Here is a tiny trained network, its code and every weight. The questions are about switching its units off for an input and a target symbol, where a switched-off unit gives its printed mean instead of its output.

import numpy as np


def w(rows, s, z=0):
    codes = np.array(rows[::2]) - 128.0
    scale = np.full(codes.shape[1], s)
    scale[-1] = z or s
    return codes * scale


def norm(h):
    return h / np.sqrt((h * h).mean(-1, keepdims=True) + 1e-5)


def f(y):
    return y / 2 * (1 + np.tanh(0.7978845608 * (y + 0.044715 * y**3)))


def softmax(a):
    e = np.exp(a - a.max(-1, keepdims=True))
    return e / e.sum(-1, keepdims=True)


def log_softmax(a):
    a = a - a.max(-1, keepdims=True)
    return a - np.log(np.exp(a).sum(-1, keepdims=True))


def net(x, mask):
    ids = ['ΓΛΞΦΨΩβεζηθμπτ'.index(c) for c in x.split()]
    T = len(ids)
    res = E[ids] + P[:T]
    u = 0
    for l in range(2):
        r = norm(res)
        for j in range(3):
            rows = slice(2 * j, 2 * j + 2)
            q, k, v = (r @ M[l][rows].T for M in (Q, K, V))
            z = softmax(np.where(np.tri(T) > 0, q @ k.T / 2**0.5, -1e9)) @ v
            o = O[l][rows]
            res = res + np.where(mask[u + j], z, o[:, -1]) @ o[:, :-1]
        u += 3
        y = f(norm(res) @ A[l][:, :-1].T + A[l][:, -1])
        res = res + np.where(mask[u : u + 12], y, B[l][:, -1]) @ B[l][:, :-1]
        u += 12
    return log_softmax(norm(res)[-1] @ U[:, :-1].T + U[:, -1])


Q, K, V, O, A, B = {}, {}, {}, {}, {}, {}
E = w([
[127,170,113,204,121],'Γ',
[159,104,102,122,140],'Λ',
[211,56,153,161,146],'Ξ',
[104,20,131,107,147],'Φ',
[48,169,135,173,166],'Ψ',
[255,71,79,190,117],'Ω',
[120,153,84,211,178],'β',
[164,120,100,108,207],'ε',
[88,140,105,188,65],'ζ',
[206,154,48,188,93],'η',
[74,118,173,114,112],'θ',
[43,59,192,146,116],'μ',
[98,106,145,165,207],'π',
[130,42,122,85,73],'τ',
],0.0087)
P = w([
[115,234,137,150,89],'0',
[71,2,78,158,164],'1',
[206,139,217,162,116],'2',
[68,29,47,141,162],'3',
[199,143,220,156,116],'4',
[74,39,35,121,160],'5',
[197,148,222,149,115],'6',
[76,52,25,115,162],'7',
[194,146,222,143,117],'8',
[73,51,20,111,160],'9',
[190,147,219,145,111],'10',
[63,64,26,106,166],'11',
[191,146,219,142,115],'12',
[62,72,11,95,158],'13',
],0.0071)
Q[0] = w([
[122,176,91,201,148],'L0H1',
[254,174,190,91,119],'L0H1',
[148,108,173,236,113],'L0H2',
[72,191,80,124,3],'L0H2',
[98,213,159,96,213],'L0H3',
[91,53,64,174,105],'L0H3',
],0.005)
K[0] = w([
[109,117,101,204,167],'L0H1',
[190,55,204,134,140],'L0H1',
[104,134,178,255,157],'L0H2',
[105,162,117,137,36],'L0H2',
[148,177,127,121,165],'L0H3',
[119,112,189,183,171],'L0H3',
],0.0054)
V[0] = w([
[52,5,62,127,227],'L0H1',
[110,42,45,122,86],'L0H1',
[133,110,96,136,167],'L0H2',
[146,85,178,254,140],'L0H2',
[187,134,208,122,103],'L0H3',
[158,66,231,125,137],'L0H3',
],0.0037)
O[0] = w([
[112,58,150,229,142,215],'L0H1',
[139,63,155,143,137,187],'L0H1',
[125,107,124,135,117,146],'L0H2',
[59,106,93,3,124,251],'L0H2',
[75,142,175,34,170,123],'L0H3',
[146,99,46,136,119,188],'L0H3',
],0.0042,0.0027)
A[0] = w([
[87,134,13,113,83,83],'L0N1',
[165,52,51,125,161,19],'L0N2',
[86,74,93,192,34,200],'L0N3',
[75,164,157,211,107,105],'L0N4',
[247,104,97,94,114,157],'L0N5',
[178,159,254,185,123,31],'L0N6',
[103,63,140,67,232,251],'L0N7',
[145,138,70,136,201,116],'L0N8',
[168,175,117,146,170,111],'L0N9',
[37,121,71,178,185,81],'L0N10',
[156,180,122,175,102,53],'L0N11',
[205,157,243,156,204,112],'L0N12',
],0.0084,0.0029)
B[0] = w([
[165,81,166,212,158,170],'L0N1',
[49,178,216,120,127,197],'L0N2',
[146,128,139,179,209,234],'L0N3',
[108,44,89,138,126,146],'L0N4',
[112,65,164,75,167,173],'L0N5',
[143,214,142,247,164,182],'L0N6',
[185,136,108,255,141,254],'L0N7',
[78,60,127,165,75,150],'L0N8',
[135,92,58,70,124,125],'L0N9',
[177,78,180,28,105,200],'L0N10',
[161,133,60,124,60,125],'L0N11',
[168,172,129,170,247,188],'L0N12',
],0.006,0.0071)
Q[1] = w([
[250,204,178,125,101],'L1H1',
[97,123,129,116,105],'L1H1',
[133,190,145,158,137],'L1H2',
[123,146,80,168,184],'L1H2',
[116,178,164,158,129],'L1H3',
[57,36,111,116,105],'L1H3',
],0.013)
K[1] = w([
[239,41,181,254,172],'L1H1',
[168,176,102,127,126],'L1H1',
[160,189,88,127,178],'L1H2',
[126,141,158,232,182],'L1H2',
[117,57,171,196,129],'L1H3',
[90,197,104,11,50],'L1H3',
],0.0098)
V[1] = w([
[2,85,184,108,124],'L1H1',
[16,134,21,12,247],'L1H1',
[61,166,89,71,119],'L1H2',
[3,73,85,181,117],'L1H2',
[140,194,171,40,104],'L1H3',
[240,90,141,93,148],'L1H3',
],0.0066)
O[1] = w([
[80,132,182,175,81,124],'L1H1',
[180,197,124,240,223,87],'L1H1',
[147,74,116,198,143,3],'L1H2',
[164,142,131,153,156,167],'L1H2',
[129,195,172,41,116,71],'L1H3',
[255,93,202,151,127,139],'L1H3',
],0.0081,0.0062)
A[1] = w([
[128,101,181,153,140,77],'L1N1',
[25,130,171,158,79,100],'L1N2',
[78,100,169,85,185,157],'L1N3',
[209,185,32,144,139,51],'L1N4',
[194,155,79,186,13,156],'L1N5',
[113,120,201,7,63,2],'L1N6',
[32,113,80,175,76,118],'L1N7',
[133,94,98,141,93,84],'L1N8',
[122,131,152,133,122,29],'L1N9',
[190,193,168,164,104,184],'L1N10',
[168,186,105,202,202,185],'L1N11',
[114,149,32,161,167,74],'L1N12',
],0.011,0.0039)
B[1] = w([
[71,139,95,106,137,168],'L1N1',
[201,131,173,124,143,152],'L1N2',
[127,211,47,145,73,182],'L1N3',
[105,89,156,164,189,143],'L1N4',
[118,112,35,88,128,140],'L1N5',
[147,48,233,2,108,174],'L1N6',
[194,118,166,114,40,161],'L1N7',
[150,146,140,84,201,130],'L1N8',
[130,121,130,97,174,115],'L1N9',
[163,187,66,173,84,164],'L1N10',
[99,134,139,30,88,255],'L1N11',
[62,85,173,125,131,154],'L1N12',
],0.0089,0.0091)
U = w([
[56,152,58,134,85,165],'Γ',
[128,202,87,45,130,154],'Λ',
[230,196,175,127,135,110],'Ξ',
[124,27,130,196,138,108],'Φ',
[23,169,177,123,70,49],'Ψ',
[247,92,131,148,150,122],'Ω',
[25,76,118,108,148,79],'β',
[139,113,144,81,237,88],'ε',
[164,108,86,138,14,148],'ζ',
[160,95,37,112,156,175],'η',
[141,221,149,142,49,134],'θ',
[151,130,230,207,59,59],'μ',
[98,178,154,192,173,253],'π',
[140,92,213,53,101,142],'τ',
],0.014,0.0038)

Each question gives the input, a string of symbols that net reads in full, and the target symbol t.
The units are the heads (2 rows each of Q, K, V and O) and the neurons (one row each of A and B). Each row of codes is followed by its name. A weight is (code - 128) times the scale printed after its matrix; where a second scale follows, it is the last column's (O, A, B and U).
mask holds one flag per unit, layer by layer, with each layer's heads first. A switched-off unit (its flag False) gives its mean, the last column of its rows in O or B, instead of its output. The means were averaged over made-up inputs and are rounded, as every weight is.
A unit's drop is (log p(t) with every unit on - log p(t) with that unit switched off) / (log p(t) with every unit on - log p(t) with every unit switched off).
The circuit of an input: a set's keep is (log p(t) with only the set's units on - log p(t) with every unit switched off) / (log p(t) with every unit on - log p(t) with every unit switched off). Starting from the 12 units with the biggest drops (on a tie, the unit counted first), units are removed one at a time, each time the one whose removal leaves the highest keep (on an exact tie, the one counted first), for as long as the keep stays at least 0.8.
circuit, biggest first: the units of the circuit, biggest drop first
unit that matters most: the unit with the biggest drop
k most important neurons: the k neurons with the biggest drops, biggest first
which heads matter: for each layer, one digit per head in row order, 1 if its drop is at least 0.15 and else 0, layers parted by /
input τ π η π ε Ω Λ ζ ζ π Φ ζ η τ, target τ: most important neuron => (L0N7)
input ζ π π β, target ζ: circuit, biggest first => (L1N7; L0N12)
input τ μ τ Ω μ π, target τ: 2 most important neurons => (L0N7; L0N10)
input ζ τ τ π ζ Ω Ξ Λ τ Φ Γ Ψ Ξ ζ, target ζ: which heads matter => 101 / 101
input Ξ Ξ τ Φ ζ Ω π θ μ Γ τ ζ Ψ Ω, target Ξ: which heads matter => 100 / 101
input Γ Φ τ τ Ψ τ, target Γ: which heads matter => 100 / 101
input μ π Ψ Φ τ Ξ, target μ: which heads matter => 000 / 100
input Λ ζ Ω ζ ζ π, target Λ: which heads matter => 100 / 101
input τ Φ τ Ω τ τ Ξ η, target τ: which heads matter => 100 / 000
input π π θ τ Γ θ, target π: 3 most important neurons => (L0N7; L0N4; L0N3)
input μ τ Ψ Ω Γ Ω ε η Λ μ η ζ, target μ: 2 most important neurons => (L0N7; L0N12)
input Φ τ μ Γ η τ τ μ ζ μ π β, target Φ: which heads matter => 000 / 001
input τ π τ π, target τ: which heads matter => 110 / 101
input θ β Ψ τ Ω Φ τ ζ Ω Ω τ τ, target θ: unit that matters most => L1H3
input π Ξ ζ Ω μ η ε π Λ η Ξ η, target π: 2 most important neurons => (L0N7; L0N4)
input η ε Ω τ τ ζ τ Ψ, target η: which heads matter => 000 / 100
input ε η β ε τ τ μ Γ τ Φ, target ε: 3 most important neurons => (L0N7; L1N11; L0N9)
input ζ τ π μ π π τ η Ξ β β Ω, target ζ: 4 most important neurons => (L0N12; L0N7; L1N7; L0N10)
input π μ Ξ ζ μ β τ τ ζ ζ τ Ω, target π: which heads matter => 100 / 100
input Ω ζ Φ τ, target Ω: unit that matters most => L1H3
input μ τ τ μ π, target π: which heads matter => 000 / 001
input Ξ θ ζ ζ, target Ξ: 2 most important neurons => (L0N7; L0N2)
input θ τ Φ π τ τ Ξ Ξ, target θ: 2 most important neurons => (L0N7; L0N12)
input ε Γ τ Ψ, target ε: which heads matter => 100 / 100
input ζ θ θ Ω π Φ β μ τ Ξ ε, target ε: which heads matter => 000 / 001
input Λ π ε Φ Φ π ζ τ ζ Φ, target Λ: 2 most important neurons => (L0N7; L0N3)
